Below are the code and all the weights of a small trained network. Each question names an input and a target symbol and asks about switching units off, where a switched-off unit gives its printed mean instead of its output.

import numpy as np


def w(rows, s, z=0):
    codes = np.array(rows[::2]) - 128.0
    scale = np.full(codes.shape[1], s)
    scale[-1] = z or s
    return codes * scale


def norm(h):
    return h / np.sqrt((h * h).mean(-1, keepdims=True) + 1e-5)


def f(y):
    return y / 2 * (1 + np.tanh(0.7978845608 * (y + 0.044715 * y**3)))


def softmax(a):
    e = np.exp(a - a.max(-1, keepdims=True))
    return e / e.sum(-1, keepdims=True)


def log_softmax(a):
    a = a - a.max(-1, keepdims=True)
    return a - np.log(np.exp(a).sum(-1, keepdims=True))


def net(x, mask):
    ids = ['αβγδεζηθμξπστφψω'.index(c) for c in x.split()]
    T = len(ids)
    res = E[ids] + P[:T]
    u = 0
    for l in range(2):
        q, k, v = (norm(res) @ M[l].T for M in (Q, K, V))
        z = softmax(np.where(np.tri(T) > 0, q @ k.T / 3**0.5, -1e9)) @ v
        res = res + np.where(mask[u], z, O[l][:, -1]) @ O[l][:, :-1]
        u += 1
        y = f(norm(res) @ A[l][:, :-1].T + A[l][:, -1])
        res = res + np.where(mask[u : u + 8], y, B[l][:, -1]) @ B[l][:, :-1]
        u += 8
    return log_softmax(norm(res)[-1] @ U[:, :-1].T + U[:, -1])


Q, K, V, O, A, B = {}, {}, {}, {}, {}, {}
E = w([
[69,83,95,74,153,39],'α',
[110,115,153,171,105,75],'β',
[206,99,83,66,143,118],'γ',
[109,118,130,109,96,87],'δ',
[203,125,74,55,156,124],'ε',
[132,174,110,139,143,117],'ζ',
[120,113,191,143,167,87],'η',
[138,99,133,122,98,106],'θ',
[186,227,134,128,141,61],'μ',
[149,158,81,124,202,147],'ξ',
[157,174,71,94,171,79],'π',
[144,168,98,160,134,96],'σ',
[203,96,167,145,183,145],'τ',
[166,184,163,171,205,145],'φ',
[159,79,140,187,85,170],'ψ',
[77,68,2,108,76,156],'ω',
],0.02)
P = w([
[107,102,70,83,133,190],'0',
[187,135,118,146,146,45],'1',
[111,109,81,90,119,194],'2',
[176,157,160,210,124,69],'3',
[121,122,101,105,89,190],'4',
[183,164,139,202,152,85],'5',
[118,125,92,108,96,200],'6',
[155,168,158,227,140,91],'7',
[113,129,91,112,92,210],'8',
[136,168,173,255,130,90],'9',
[115,130,93,114,92,210],'10',
[171,144,147,224,170,72],'11',
],0.0098)
Q[0] = w([
[97,21,214,37,70,126],'L0H1',
[105,200,127,83,185,35],'L0H1',
[38,85,162,93,158,255],'L0H1',
],0.0063)
K[0] = w([
[130,84,166,43,187,43],'L0H1',
[130,253,66,128,135,106],'L0H1',
[110,123,254,91,190,198],'L0H1',
],0.0073)
V[0] = w([
[142,151,45,166,155,112],'L0H1',
[184,217,159,3,154,84],'L0H1',
[20,102,128,203,130,221],'L0H1',
],0.0034)
O[0] = w([
[87,47,76,188,201,2,253],'L0H1',
[127,100,80,151,131,182,112],'L0H1',
[157,58,105,124,103,53,82],'L0H1',
],0.0062,0.0031)
A[0] = w([
[93,140,155,169,112,96,134],'L0N1',
[181,142,111,138,192,128,163],'L0N2',
[106,80,86,110,38,164,168],'L0N3',
[161,131,92,148,112,186,122],'L0N4',
[168,173,146,99,92,113,108],'L0N5',
[104,160,66,94,102,137,144],'L0N6',
[131,127,136,147,151,193,2],'L0N7',
[8,156,99,67,130,107,51],'L0N8',
],0.013,0.0041)
B[0] = w([
[108,124,53,103,217,97,176],'L0N1',
[42,130,137,165,132,94,255],'L0N2',
[211,193,132,38,126,73,187],'L0N3',
[184,99,157,220,146,92,168],'L0N4',
[94,177,144,180,190,254,124],'L0N5',
[47,162,225,201,112,242,180],'L0N6',
[97,36,191,127,84,109,126],'L0N7',
[104,85,191,183,96,74,144],'L0N8',
],0.0079,0.0077)
Q[1] = w([
[182,223,158,166,167,42],'L1H1',
[233,111,56,155,116,87],'L1H1',
[154,70,132,2,134,161],'L1H1',
],0.0084)
K[1] = w([
[197,193,182,117,79,156],'L1H1',
[180,138,52,156,116,100],'L1H1',
[151,132,140,5,183,131],'L1H1',
],0.011)
V[1] = w([
[40,172,113,94,168,141],'L1H1',
[146,220,225,162,254,83],'L1H1',
[108,121,161,134,203,120],'L1H1',
],0.0075)
O[1] = w([
[225,201,150,23,121,81,132],'L1H1',
[34,118,39,75,254,72,254],'L1H1',
[56,129,213,78,95,228,158],'L1H1',
],0.0064,0.0051)
A[1] = w([
[58,84,205,122,168,200,23],'L1N1',
[59,126,143,75,159,188,30],'L1N2',
[143,126,235,55,2,230,66],'L1N3',
[87,69,211,133,144,199,38],'L1N4',
[116,250,86,195,79,85,57],'L1N5',
[74,175,210,181,106,115,3],'L1N6',
[56,68,85,224,155,181,109],'L1N7',
[74,53,136,169,93,127,31],'L1N8',
],0.0083,0.0046)
B[1] = w([
[171,101,156,49,118,99,144],'L1N1',
[162,158,255,108,64,91,121],'L1N2',
[65,125,45,100,103,165,138],'L1N3',
[167,108,144,46,122,132,137],'L1N4',
[193,60,168,139,105,139,213],'L1N5',
[248,169,142,161,95,83,135],'L1N6',
[131,120,87,119,95,187,253],'L1N7',
[190,189,127,113,89,206,128],'L1N8',
],0.01,0.0061)
U = w([
[139,34,143,59,144,175,189],'α',
[44,144,128,82,141,202,94],'β',
[56,85,158,138,215,115,122],'γ',
[66,104,180,97,65,82,141],'δ',
[122,204,129,69,171,187,114],'ε',
[91,188,138,88,43,88,168],'ζ',
[57,194,187,112,106,130,82],'η',
[54,118,33,57,45,148,171],'θ',
[201,202,72,41,94,102,155],'μ',
[109,169,37,99,120,9,77],'ξ',
[135,190,229,153,74,154,133],'π',
[201,89,139,159,60,60,165],'σ',
[63,112,84,216,85,209,107],'τ',
[189,164,49,78,177,191,2],'φ',
[100,137,175,68,122,119,131],'ψ',
[99,227,153,130,175,144,74],'ω',
],0.011,0.0043)

Each question gives the input, a string of symbols that net reads in full, and the target symbol t.
The units are the heads (3 rows each of Q, K, V and O) and the neurons (one row each of A and B). Each row of codes is followed by its name. A weight is (code - 128) times the scale printed after its matrix; where a second scale follows, it is the last column's (O, A, B and U).
mask holds one flag per unit, layer by layer, with each layer's heads first. A switched-off unit (its flag False) gives its mean, the last column of its rows in O or B, instead of its output. The means were averaged over made-up inputs and are rounded, as every weight is.
A unit's drop is (log p(t) with every unit on - log p(t) with that unit switched off) / (log p(t) with every unit on - log p(t) with every unit switched off).
The circuit of an input: a set's keep is (log p(t) with only the set's units on - log p(t) with every unit switched off) / (log p(t) with every unit on - log p(t) with every unit switched off). Starting from the 12 units with the biggest drops (on a tie, the unit counted first), units are removed one at a time, each time the one whose removal leaves the highest keep (on an exact tie, the one counted first), for as long as the keep stays at least 0.8.
circuit, biggest first: the units of the circuit, biggest drop first
k most important neurons: the k neurons with the biggest drops, biggest first
top k neurons in layer l: the k neurons of layer l with the biggest drops, biggest first
input θ ε θ μ θ ω, target σ: 2 most important neurons : L0N3, L0N6
input σ η σ τ τ σ π ε ψ θ, target τ: circuit, biggest first : L0N3, L1N7
input β β σ ζ β σ α, target δ: circuit, biggest first : L0N8, L0N1
input φ ψ τ ξ, target τ: circuit, biggest first : L1H1, L1N7
input θ γ σ θ γ, target φ: 3 most important neurons : L0N3, L0N4, L0N6
input ψ μ γ δ ψ ψ ε, target ε: top 2 neurons in layer 0 : L0N6, L0N5
input σ σ σ ζ σ θ, target ξ: circuit, biggest first : L0N6, L1N5
input τ σ π ψ β β, target τ: most important neuron : L0N3
input σ ζ τ ζ η ζ φ, target γ: circuit, biggest first : L0N7, L0N2
input θ θ ω σ, target σ: 3 most important neurons : L0N6, L0N4, L0N8
input ε γ σ θ, target ξ: circuit, biggest first : L0N1, L0N6
input γ γ θ σ τ ω π γ, target σ: circuit, biggest first : L0N6, L1H1, L0N3, L0N1
input θ τ τ σ σ ω τ σ, target σ: 4 most important neurons : L0N6, L1N5, L0N3, L0N8
input θ δ τ σ ω θ ψ, target σ: top 2 neurons in layer 0 : L0N3, L0N4
input σ σ σ ζ μ, target ω: top 2 neurons in layer 0 : L0N5, L0N3
input θ β γ, target φ: top neuron in layer 1 : L1N5
input δ τ τ τ ζ σ ε, target ε: 2 most important neurons : L0N6, L1N2
input ε σ ψ π, target τ: 2 most important neurons : L0N4, L0N1
input ζ η σ ζ θ σ ξ, target β: 3 most important neurons : L1N7, L0N6, L0N3
input σ γ σ σ σ δ σ σ ζ ω, target σ: 2 most important neurons : L0N3, L1N5
